In the rows, 128 means zero.
Each row of numbers stands for one object and depends on some of the facts below. Use the named rows to name the rest.

Some rows with their names:
[127 120 121 124 126 128 120 132 111 130 112 127 111 136 126 126 123 119
 138 135 130 134 110 133 123 127 122 127 125 119 109 125 116 117 134 131
 129 126 125 126 123 129 124 115 129 107 130 133 143 136 127] : skoskal
[127 123 123 136 127 129 119 135 110 135 111 131 114 135 128 127 125 116
 134 145 134 137 107 130 124 126 131 130 126 126 107 123 118 116 126 127
 123 126 124 129 131 124 123 114 136 107 129 134 141 139 129] : gesum
[129 123 121 111 128 124 121 126 117 130 113 129 114 134 120 128 133 119
 130 130 143 126 116 126 124 125 120 126 131 136 102 125 118 117 139 127
 126 125 129 131 124 127 124 117 132 108 129 128 126 130 127] : bupuvin
[131 124 131 117 128 120 120 127 111 136 115 137 126 131 123 131 137 118
 129 134 151 131 110 124 123 125 121 131 131 134 102 123 119 113 126 124
 118 125 131 132 125 129 124 115 136 106 126 131 130 132 134] : trumider
[128 130 117 113 127 121 119 121 133 122 114 117 147 126 137 126 126 120
 117 127 126 122 163 124 125 126 124 126 128 151 112 134 132 133 136 123
 119 123 125 128 148 131 135 116 121 115 132 120 114 121 127] : stuvigen
[127 118 115 115 128 129 122 132 142 131 113 129 107 155 124 127 124 118
 143 129 129 133 118 157 122 127 121 123 125 114 115 125 117 123 143 147
 143 127 126 130 121 125 123 113 126 111 140 121 150 132 126] : podrom
[129 124 122 112 129 121 118 130 123 129 114 134 113 133 119 127 135 119
 132 132 142 124 112 126 123 126 119 125 130 135 102 125 119 115 135 129
 127 125 128 134 123 127 125 124 132 106 127 125 127 130 127] : tovor
[128 130 158 197 128 140 184 118 124 128 198 129 152 117 146 129 126 149
 116 123 119 125 148 119 126 126 181 125 127 128 185 123 174 137 119 123
 117 137 127 123 147 124 147 134 121 190 123 122 115 119 125] : plaflu
[128 142 116 127 126 123 118 127 121 124 125 120 142 126 129 127 121 125
 119 127 116 126 133 130 126 128 129 124 124 131 144 134 119 131 120 123
 124 122 122 126 136 129 124 124 123 117 130 124 124 122 128] : skesko
[127 118 116 111 131 123 121 128 148 137 113 127 112 160 125 127 123 118
 149 125 133 137 123 173 125 127 120 127 123 112 119 126 118 120 143 140
 137 127 128 129 120 130 125 111 121 114 138 120 157 129 133] : bripo
[127 126 132 144 127 124 129 117 134 125 159 128 123 121 132 126 125 141
 118 119 118 125 140 118 128 130 139 125 125 119 163 128 133 135 117 123
 131 134 124 124 129 122 131 132 120 161 124 121 122 119 123] : seflus
[126 132 116 133 125 123 118 126 126 132 129 123 163 137 138 128 123 117
 120 125 120 130 137 145 132 125 135 126 123 115 154 125 116 129 117 121
 117 124 124 129 136 130 124 113 123 130 135 120 150 122 148] : loplil
[127 120 120 122 126 126 120 132 111 131 114 129 110 136 128 127 123 119
 139 134 132 132 112 132 125 128 120 128 125 120 109 124 117 116 137 131
 129 126 126 127 123 127 124 115 130 106 130 134 141 135 127] : tredru
[128 133 118 131 125 127 118 132 121 124 125 118 142 126 136 125 124 121
 121 128 117 124 136 128 125 126 130 124 124 124 140 129 119 137 123 124
 122 123 124 126 134 129 125 123 125 112 132 120 128 122 126] : dreklumi
[127 120 122 170 128 122 181 117 108 123 177 117 122 118 148 126 126 175
 117 112 120 125 185 121 157 125 147 127 124 115 186 122 140 113 119 123
 147 126 124 122 122 126 140 181 120 173 123 124 109 121 125] : brasten
[129 120 137 114 126 140 119 144 123 133 116 129 137 124 117 135 127 124
 128 123 147 140 105 128 122 128 119 128 136 117 101 122 116 122 126 125
 140 131 134 132 118 135 127 153 131 106 124 120 121 120 125] : libu
[128 118 158 129 128 129 160 117 109 122 149 124 131 117 135 128 126 154
 118 111 117 123 128 123 125 149 120 124 123 112 147 139 155 143 117 123
 118 124 123 122 117 125 124 121 123 137 124 124 131 122 129] : gadar

There are 3 kinds of fact about the objects: Φ, ε, λ.
Φ: points at; ε: refers to; λ: belongs to class
bafla Φ: stenin
betruk Φ: zadeskul
bote Φ: stidregu pipen
brasten Φ: lebanu
brazigir Φ: lakal
bredrel Φ: loplebo rili
bridor Φ: seplanul
bripo Φ: kloklam
brova Φ: gedo
buskanam Φ: poflil
dise Φ: nefuplu bote
dosku Φ: buskanam
drekosom Φ: klebrin tigol zadeskul
drofi Φ: flugran brasten
druflok Φ: flofem
dugra Φ: skasasker grulem
fadri Φ: kleklam tigol
flofem Φ: kleklam
gadar Φ: bredrel
gedo Φ: flilabam
gesum Φ: lakal
goskur Φ: fadri lakal brazigir
gostu Φ: tupam
grugoplan Φ: ratra
grulem Φ: stuklo
kavinim Φ: ratra stuklo
kedan Φ: kleklam
klaska Φ: stuklo brazigir rakeklis
klebrin Φ: brazigir
kleklam Φ: flilabam tigol
klekliskem Φ: mesi tigol
kleni Φ: klekliskem bripo plomaplem
klimer Φ: nasan lebanu bredrel
lebanu Φ: goskur
loplebo Φ: flofem puso
loplil Φ: bridor gostu
makek Φ: stuflel
maplis Φ: poflil
modruflik Φ: kleklam klebrin
nasan Φ: maplis klaska
nefuplu Φ: podrom
notis Φ: bredrel
nudrar Φ: fadri ratra
plaflu Φ: gesum
plekofler Φ: grulem
plomaplem Φ: podrom
poflil Φ: tigol goskur
puso Φ: goskur rakeklis
rasos Φ: nasan
ratra Φ: lebanu plomaplem
rili Φ: pipen
roketrur Φ: poflil bote
seker Φ: notis
seplanul Φ: bripo podrom
stenin Φ: rili klaska
stidregu Φ: kleklam tigol
stuflel Φ: kleklam
stuklo Φ: tupam stuflel
tevo Φ: rakeklis
tigol Φ: flilabam
tiplok Φ: kleni skasasker
trasto Φ: kleklam
treka Φ: stidregu gedo
trumider Φ: stidregu podrom tupam stuflel rakeklis
tudon Φ: mesi pipen
tupam Φ: flofem stuflel
vozanan Φ: flugran
zadeskul Φ: klekliskem rili
zagan Φ: gesum stuklo
zupe Φ: flilabam zagan
bafla ε: grulem
betruk ε: riskur vozanan
bezu ε: tulo
bote ε: grebil
brapur ε: flotras treka plaflu
brova ε: zubam tiplok
bupuvin ε: seplanul lebanu
buskanam ε: tiplok
dimim ε: trasto didam
dosku ε: tulo drotogre
drekosom ε: zolek dreklumi tuston fedril sipem
drofi ε: seflus mesi skesko loplebo
druflok ε: fodetrul kavinim
druplu ε: tiplok mekem kavinim riskur
flugran ε: tuston mekem
golum ε: riskur
goskur ε: tredru
gostak ε: grebil
gretir ε: tulo nudrar
griraplor ε: fodetrul rasos
grugoplan ε: trasto
kiflon ε: fiskel gadar fedril griskim febil
kiti ε: gruvitrek
klebrin ε: bobor
kleklam ε: napul vozanan
klekliskem ε: skoskal gesum grubratal
kloklam ε: plafogan
kluva ε: grebil trasto
lakal ε: kedan flilabam bredrel
libris ε: vulu
libu ε: vibudes nivos griskim vozanan
makek ε: gime grutrok suplum
modruflik ε: nivos
muske ε: podrom skesko grigrir
nefuplu ε: kedan
nuskar ε: fiskel klimer grubratal febil vozanan
plife ε: naduk kavinim plafogan
puso ε: gruvitrek plekofler
rakeklis ε: nivos bridor
ratra ε: loplebo
retrak ε: rinor stuflel grulem
rili ε: grumis treka
roketrur ε: vulu grutrok mesi klevun
rulur ε: gesum naduk seker plaflu
sazezar ε: rasos grumis tupam
selas ε: gime tuston tigol nupu
skimin ε: bripo dritrapur tigol loplil plafogan
stenin ε: seplanul mesi tigol
stufles ε: seflus grebil naduk zubam gruvitrek flunis klaska
stuklo ε: loplebo
stuvigen ε: tuston luvisto
sutusar ε: nudrar flunis loplebo napul
suzel ε: napul nupu kluplik
tebrol ε: flunis fimel
tevo ε: zolek
tovor ε: klaska
trumider ε: brasten
zotrosu ε: luvisto grigrir
{bafla bredrel didam dimim dise dosku dreklumi drotogre dugra febil fedril fimel flunis gedo gostak grubratal grulem kiti klebrin kleklam klevun kloklam loplil plekofler plomaplem retrak roketrur seker sipem skasasker skesko stuvigen tevo tuston} λ 340
{betruk bezu brazigir fiskel gadar golum gostu griskim kavinim kluplik lebanu loplebo modruflik nefuplu notis ratra seflus stenin stidregu tupam vulu zadeskul zubam} λ 357
{bobor bote brapur bridor bripo brova bupuvin buskanam drekosom dritrapur drofi druflok druplu fadri flilabam flofem flotras flugran fodetrul gesum gime grebil grigrir grugoplan grutrok gruvitrek kedan kiflon klaska klekliskem klimer kluva lakal libu makek maplis mekem mesi naduk napul nasan nivos nudrar nupu nuskar pipen plafogan plife podrom poflil rakeklis rasos rili rinor riskur rulur sazezar selas seplanul skimin skoskal stuflel stufles suplum sutusar suzel tebrol tigol tovor trasto tredru treka trumider tudon tulo vibudes vozanan zupe} λ 393
{brasten goskur gretir griraplor grumis kleni libris luvisto muske plaflu puso stuklo tiplok zagan zolek zotrosu} λ 4

Rows to name:
No name comes twice in this set of rows, the named rows included.
[134 154 136 113 127 125 147 119 148 128 131 120 159 119 140 128 126 128
 121 111 131 124 171 119 124 125 118 146 127 139 146 122 141 150 118 150
 123 152 134 123 122 123 134 139 134 185 131 123 106 122 125] => bezu
[127 156 140 142 127 120 119 126 124 136 148 125 176 123 147 127 128 127
 151 137 118 129 141 176 132 129 128 154 124 131 167 156 155 122 117 127
 115 134 197 123 121 155 130 114 118 107 122 122 137 120 152] => plekofler
[128 119 125 109 125 136 120 140 140 129 116 130 120 134 115 129 131 119
 131 121 147 131 107 128 124 125 119 126 133 120 102 121 116 128 136 137
 143 128 125 133 118 128 125 139 132 109 128 122 122 123 125] => rakeklis
[127 152 134 133 126 122 118 126 136 133 144 123 175 127 145 126 124 127
 150 132 119 130 141 181 134 128 125 147 124 126 164 154 145 126 118 125
 117 133 189 124 120 153 128 115 118 109 124 121 136 120 147] => dugra
[129 138 125 125 128 123 120 130 105 137 113 132 125 128 129 129 123 119
 138 137 145 138 110 124 123 132 122 148 124 135 110 123 117 115 121 130
 120 134 135 124 126 124 123 117 144 106 130 147 128 150 127] => nudrar
[127 152 122 123 124 124 118 128 126 123 119 121 148 119 124 130 127 121
 117 135 119 123 132 119 125 124 131 124 129 172 119 135 135 140 120 123
 121 124 124 132 153 129 128 130 125 113 128 127 107 121 124] => roketrur
[128 139 128 122 126 123 120 125 116 123 116 122 162 119 129 130 127 121
 117 127 126 123 132 119 124 125 127 127 127 144 119 128 133 133 119 123
 117 123 124 131 143 132 127 120 127 113 127 122 115 121 131] => tevo
[128 121 122 110 127 126 119 131 133 130 113 130 114 137 117 128 132 119
 134 128 143 129 112 131 123 126 120 126 131 127 102 124 119 121 136 132
 132 127 127 133 120 130 124 119 128 108 130 123 128 127 126] => klekliskem

The same objects again, as new rows of numbers:
Known rows:
[147 124 170 164 148  72 135 135 121 132 112 103 152 130 130 142 132 143
 124 132 198 120 116 100  92  84 136 135 126 112 133 170 109] : lakal
[114 110 139 120 126 125 111 138 112 127 118 119 134 128 130 118 119 135
 138 123 116 128 185 138 153 153 125 120 142 137 123  91 126] : gostak
[146 134 137 143 111 193 147 136 119 122 111 131  32 138 127 161 139 126
 148 128 162 125 118 126 102 186  97 122 121 131 138 155 127] : plaflu
[111 114 145 122 126 119 114 131 114 131 117 122 132 129 123 116 116 128
 150 120 113 130 155 140 147 169 120 119 143 131 117 100 131] : klevun
[135 119 128 154 160  97 111 101 118 122 127 137 121  94 126 113 135  67
 154 131 150 121 124 113 142 150 119 127 120 124 112 105 111] : rinor
[133 107 121 156 129  91 146 127 125 124 147 136 174 115 134 117 119  66
 148 122 169 157 114  88 107  74 112 126 128 131  82 103 119] : tredru
[126 137 111 133 126 103 125  96 128 121 108 109  84 123 119 133 149 123
 156 134 131 137  84 108 127  87 127 121 118 118 113 194 103] : klimer
[125 143 119 125 126 132 115 118 121 136 127 112  66 140 112 101 111 155
 140 125 106 141 123 151 185 152  97 123 140 135 123 126 130] : loplil
[101 131 136 120 130 121 119 140 115 143 104 125  91 148  92 144 110 183
 147 118 147 114 121 132 136 152 168 119 147 140 120 140 123] : lebanu
[105 135 128 148 132 126 118 154 123 147 130  79 102 157 118  98 100 172
 127 120 123 121 144 153 145 119 148 129 139 126 140  93 131] : nefuplu
[150 138 134 163 135  86 127 109 134 126 110 110 105 118 126 127 139 133
 134 134 166 138 108 117 120 115 115 130 127 132 123 170 107] : fadri
[136 118 128 132 121 190 140 140 114 121 119 138  82 134 154 149 147  99
 140 124 145 113 171 127  97 180 113 122 133 126 140  92 128] : libris
[153 134 143 158 149  72 130 113 127 133 106 129 137 121 130 138 142 146
 120 130 190 123 126 109 111 113 133 132 143 133 125 156 105] : rakeklis
[128 137 132 118 127 131 116 125 116 134 123 119  70 139 107 115 110 163
 141 126 121 138 127 139 179 150 101 122 137 136 123 141 129] : plekofler
[136 120 137 136 142  86 116 101 129 124 119 130 142 113 147 114 138  87
 150 125 140 137 132 110 113 134 108 126 134 117 115 139 117] : flotras
[ 97 125 123 128 114 126 122 127 114 131 107 103 102 136 107 128 130 149
 154 125 103 125 122 144 149 137 143 115 136 132 113 124 121] : seker
[130 127 125 114 140  99 118  99 121 122 114 133 108 121 129 135 142 110
 155 129 142 132 107  96 123  98 122 122 126 112 114 180 108] : vozanan

Name these rows:
No name comes twice in this set of rows, the named rows included.
[153 139 132 168 127  91 123 104 141 123 112 104  95 115 129 114 135 124
 142 134 151 150 107 124 125 130  95 129 121 132 122 177 111] => trasto
[141 135 122 146 110 194 150 141 116 122 107 123  38 141 128 168 151 142
 135 131 162 113 132 128 104 156 122 122 124 135 143 141 118] => puso
[103 132 127 135 116 130 116 140 125 136 106 104  77 144  96 129 109 174
 150 121 127 128 127 145 139 156 152 118 135 145 121 139 124] => loplebo
[141 138 109 166 122 100 122 104 141 119 112  90  95 117 135 112 147 123
 138 136 132 146 120 129 129 101 113 126 118 133 124 162 104] => drekosom
[147 151 111 147 156  79 126  88 134 142 126 131 112 127 140 101 140 117
 130 124 145 130  99 124 140 119 107 133 151 119 123 130 115] => bripo
[146 135 150 176 131  88 129 120 136 127 122  78 107 127 132 109 127 121
 141 134 153 145  91 121 110 101  99 133 111 110 129 181 117] => kedan
[111 111 132 138 144 136 105 137 101 126 127 126 112 110 108 114 116 115
 142 129 126 112 174 142 180 170 135 121 129 144 119  59 121] => retrak
[141 134 132 167 133  81 130 109 133 127 105 108 122 117 128 129 146 127
 136 133 162 131 110 119 108 114 130 128 130 131 120 158 105] => poflil
[107 144 149 119 130 190 137 142  90 133 115 117   5 134 121 176 142  92
 140 139 164  79  75 123  88 173 143 124 125 108 148 138 118] => brasten
[130 140  99 167 129  94 125  96 139 127 115  94 109 119 140 102 152 107
 141 132 118 138 109 135 125 102 122 126 129 126 119 132 106] => tudon

Now the same objects, written a new way:
Known rows:
[161 163 131 136 131 135  93 104 130 147  95 149  94 151  91  79 152  76
 103 141 146 165  85  97 155 133 127 133 126 113 120 140 129  63 130 121
 104 117 122 103 108 126 114 114] : riskur
[177 209 126 122  94 119 105 109 128 161  99 142 162 169  59  88 137 123
  72  99  92 149 113  86 166 122 138 146 109 118 145 145 146 100 129  97
 151 131 129 108 108 188 101  83] : bezu
[174 177 122 120 122 104 124 133 127 151  93 145 181 183  74 109 162 100
 130  95 118 132 105  86 180 110 145 124 103 122  98 169 134 122 129  87
 140 126 119 112 101 143 108  92] : fiskel
[183 167  46 110 185 129  75  99 122 156 114 155 174 172  65 111 179  68
 107 169 152 137 117 132 164 137 141 129 130 121 117 162 119  69 122 112
  85 134 104  78  90  83 104 137] : fedril
[131 134 107 109 158 113  90 124 126 182  95 152 108  82  74 130 101 128
  81 132 139 136 143 116 163 131 132 125 126 115 108 134 127 137 126  94
 113 141 108 102  68 122 108  95] : drekosom
[129 115  78 149 160 134  69  75 119 167 117 139  84 152  61  97 166  72
 137 175 123 174  82 107 139 147 104 136 126 120 124 126 106 126 118 155
 107  95 105  76 112  77 104 194] : zolek
[143 144 176 140 126 100 106 121 123 139 113 141 112  89  67  84 120  94
 121 157 143 138 166  89 171 172 134 136 142 130 132 139 134  77 129 153
 142 152 118 127 124 149 106 139] : flilabam
[151 175 136 116 100  96 119 119 124 146 114 144 128  90  90  94 107 100
  62 166 143 138 173 112 178 173 119 141 137 124 124 136 134  62 127 137
 120 148 118 124 115 137  98 140] : lakal
[160 163 136 116 128 108 106 113 133 162 110 143 128  79  70  99  86 126
  73 148 125 151 153 111 175 161 122 140 130 121 143 132 132 104 127 117
 123 147 109 115 107 130 105 129] : rili
[130 108  78 145 169 134  73  84 123 169 116 136  99 147  64  97 166  71
 143 172 124 174  80 106 142 140  98 131 127 124 120 129 102 144 118 153
 116  93 101  76 110  67 108 191] : grumis
[ 93 121 101 130 142  91  78  74 133 147 116 105  72  95 121 118  92  74
  63 190 113 160 100 128 172 170  69 151 137 103 129 124 101 106 128 150
 125  98 105  94 136 100  92 221] : brasten
[172 152  77 117 146 116 101 125 130 172 109 140 142 142  70  94 145 108
 135 128 131 172 106 102 155 119 126 130 128 130 122 144 126 140 122 128
 140 125 112  94  98 106 118 116] : rulur
[171 154 101 118 147 114  89 119 131 159 107 137 149 155  62  97 159  97
 129 132 146 159 105 104 166 123 128 128 128 124 116 158 126 116 124 117
 122 133 111  98 111 110 116 116] : naduk
[118 120 118 107 174 144  72 109 139 163 111 133 112 101  80 111 132  91
  96 138 138 149 126 113 164 137 152 132 140 112 119 144 120  94 126 115
 109 133 102  80 113 105 101 131] : plekofler
[170 184 115 134 134 137  86  95 124 146  99 154 129 166  76  87 154  84
  69 159 148 151 103 106 164 135 131 136 127 107 127 143 128  45 127 109
  94 132 123  97 104 126 106 107] : grebil
[160 136  82 125 171 140  91 107 133 154 109 146 116 140  82 102 156  72
 147 149 136 164  92 104 147 128 134 122 136 123 121 148 122  98 128 133
 112 111 108  88  98  92 117 143] : didam
[159 153  70 121 151 149  93  98 133 166 108 156 101 121  77  87 151  78
 115 153 126 173 102 107 136 135 129 138 139 122 140 125 123  77 129 139
 116 111 115  83  97 113 112 132] : stuvigen

Rows to name:
No name comes twice in this set of rows, the named rows included.
[106 137  97 113 168 107  82 112 131 175  86 117  61  60 110 121  76 102
  40 133 129 137 126 122 179 131 125 141 141  95 111 134 123  96 131 131
 139 142 126  96  96 164  98  94] => trumider

Now the same objects, written a new way:
Some rows with their names:
[136 127 167 122 157 117 156 126 125 163 126 110 159 120 119 145 127 144
 120 133 150 115 116 154 121 107 126 117 119 135 107  90 109  95 138 115
  63 104] : kleklam
[128 127  96 130 127 127 128 129 120 135 138 140 119 126 130 122 132 128
 144 125 116 123 123 125 129 117 124 115 124 109 134 136 130 135 137 101
 140 138] : gostu
[125 126 128 129 144 135 142 142  96 148 137 138 148 127 144 138 124 127
 138 131 157 130 118 153 124 113 122 129 135 114 116 135 109 129 143 130
 126 135] : kedan
[113 123 126 117 119 131 123 116 125 140 129 137 120 154 147 115 122 123
 144 120 117 129 102 129 132 132 134 132 140 112 134 139 121 120 133 123
 167 138] : klaska
[141 125  85 127 135 127 132 122 166 115 107 113 116 117 125 131 134 152
 112 136 135 125 131 122 124 134 128 119 105 138 129 136 145 116 142 138
 103 118] : griraplor
[129 131 107 133 129 121 124 116 148 119 121 118 119 128 104 124 129 134
 116 138 150 120 130 123 126 145 126 123 120 139 112 120 136 113 113 114
 113 111] : klevun
[127 135 125 140 105 130 138 136 133 135 133 129 123 142 146 134 134 132
 135 112 119 119 147 126 134 119 121 113 132 122 135 126 124 134 140 117
 152 144] : notis
[124 128 124 130 128 136 126 136 109 120 131 137 132 128 130 128 126 119
 129 130 133 136 129 130 128 134 126 136 135 128 130 137 124 143 118 143
 142 138] : tredru
[130 141 138 133 120 111 131 109 159 130 118 111 129 134 106 122 124 137
 121 128 135 119 134 131 130 129 133 127 120 135 120 112 137 108 141 107
  99 113] : roketrur
[131 119  98 116 128 124 127 120 169 126 117 110 108 131 132 125 128 157
 122 131 133 126 121 119 124 132 128 117 111 127 119 138 136 100 152 125
 131 118] : plaflu
[128 135 143 140 104 128 138 138 132 132 134 125 127 137 152 135 133 131
 134 110 123 123 151 132 133 116 122 115 132 124 133 124 121 135 134 119
 150 140] : zadeskul
[149 133 158 129 118 120 110 133 120 119 142 130 122  95 116 115 125 124
 145 121 100 140 148 127 127 101 127 141 118 114 129 131 140 147 130 103
 117 138] : nefuplu
[115 132 131 133 129 132 126 137 103 121 137 136 133 120 136 126 131 115
 123 130 136 131 129 125 129 137 129 129 138 129 127 137 128 139 116 143
 149 124] : gime
[139 127   6 121 138 119 123 114 165 143 121 129 100 129 102 121 134 146
 137 131 146 109  89 103 125 124 134 129 106 113 124 146 135  92 167  95
 106 113] : stuklo
[144 126 108 128 136 125 119 109 157 124 110 119 123 134 104 126 129 134
 124 135 141 120 129 128 126 138 127 124 116 140 123 114 134 113 108 120
 102 118] : kiti
[130 129 125 129 136 130 132 126 120 138 130 144 133 131 154 133 129 121
 146 128 117 125 124 140 131 118 132 122 135 123 138 137 131 132 151 136
 129 137] : druflok
[119 125 140 128 133 133 126 137 108 123 135 137 127 123 148 130 130 116
 128 131 126 133 130 128 128 135 128 125 139 130 132 135 128 137 118 149
 148 126] : mekem

Rows to name:
No name comes twice in this set of rows, the named rows included.
[130 138 133 130 122 127 129 126 121 135 128 134 134 129 130 123 126 115
 133 117 127 127 117 132 133 119 139 143 136 122 138 128 125 130 129 132
 125 131] => drofi
[130 122 137 125 131 139 118 132 114 122 131 137 123 129 160 127 128 117
 134 127 129 132 128 132 128 134 127 126 137 129 130 137 124 131 103 151
 151 128] => naduk
[121 126 139 129 131 135 121 131 114 119 134 138 126 124 158 126 129 116
 130 131 129 134 131 133 128 136 128 124 139 129 129 138 129 133 112 153
 154 125] => plafogan
[133 128 145 129 136 134 127 125 117 125 123 139 133 125 148 128 131 114
 131 128 119 130 128 136 130 129 134 127 134 132 145 132 135 138 120 155
 128 133] => plife
[120 142 122 141 107 124 142 131 132 138 129 130 124 135 148 126 135 124
 131 111 119 113 135 128 136 121 129 112 133 121 139 127 132 128 140 118
 142 132] => stenin
[131 122 143 129 125 137 122 132 117 127 130 130 118 123 145 121 133 123
 127 122 124 126 128 128 127 129 123 113 128 122 134 125 127 134  85 135
 146 127] => zubam
[116 127 121 120 127 117 134 104 157 135 112 114 128 149  97 116 117 145
 118 136 126 126 116 134 129 138 131 124 119 126 121 114 134 113 150  97
 106 127] => klebrin
[121 131 136 131 132 129 132 134 111 123 131 138 135 120 138 131 131 113
 125 129 117 131 128 127 130 130 133 129 136 131 141 129 134 143 128 146
 129 129] => flugran
[124 135 127 134 131 132 130 133 111 122 126 138 138 121 130 125 127 113
 123 129 135 131 128 131 130 130 133 138 135 129 136 134 130 144 120 145
 126 134] => bupuvin
[140 129 134 129 132 136 122 124 119 128 117 137 135 126 134 126 130 111
 130 122 125 129 116 133 131 126 135 136 131 130 147 127 128 134 105 151
 112 133] => stufles
[130 131 127 136 122 136 130 138 118 121 128 137 134 131 136 136 131 120
 129 124 133 131 139 129 131 130 126 133 137 133 134 135 121 144 122 146
 139 139] => pipen
[128 128 151 129 121 126 138 133 123 136 135 130 128 127 139 134 133 129
 130 116  98 125 134 126 131 115 125 114 130 124 144 116 128 136 130 118
 130 134] => betruk
[127 121 136 127 132 137 124 137 111 121 133 137 131 130 133 133 130 121
 130 130 122 135 130 128 127 132 126 130 137 131 136 133 122 142 114 145
 143 135] => skoskal
[140 132 121 128 124 117 128 111 163 132 117 114 128 138  96 125 125 140
 126 129 132 121 130 128 129 130 128 133 118 136 120 112 131 113 137 101
  97 121] => dosku

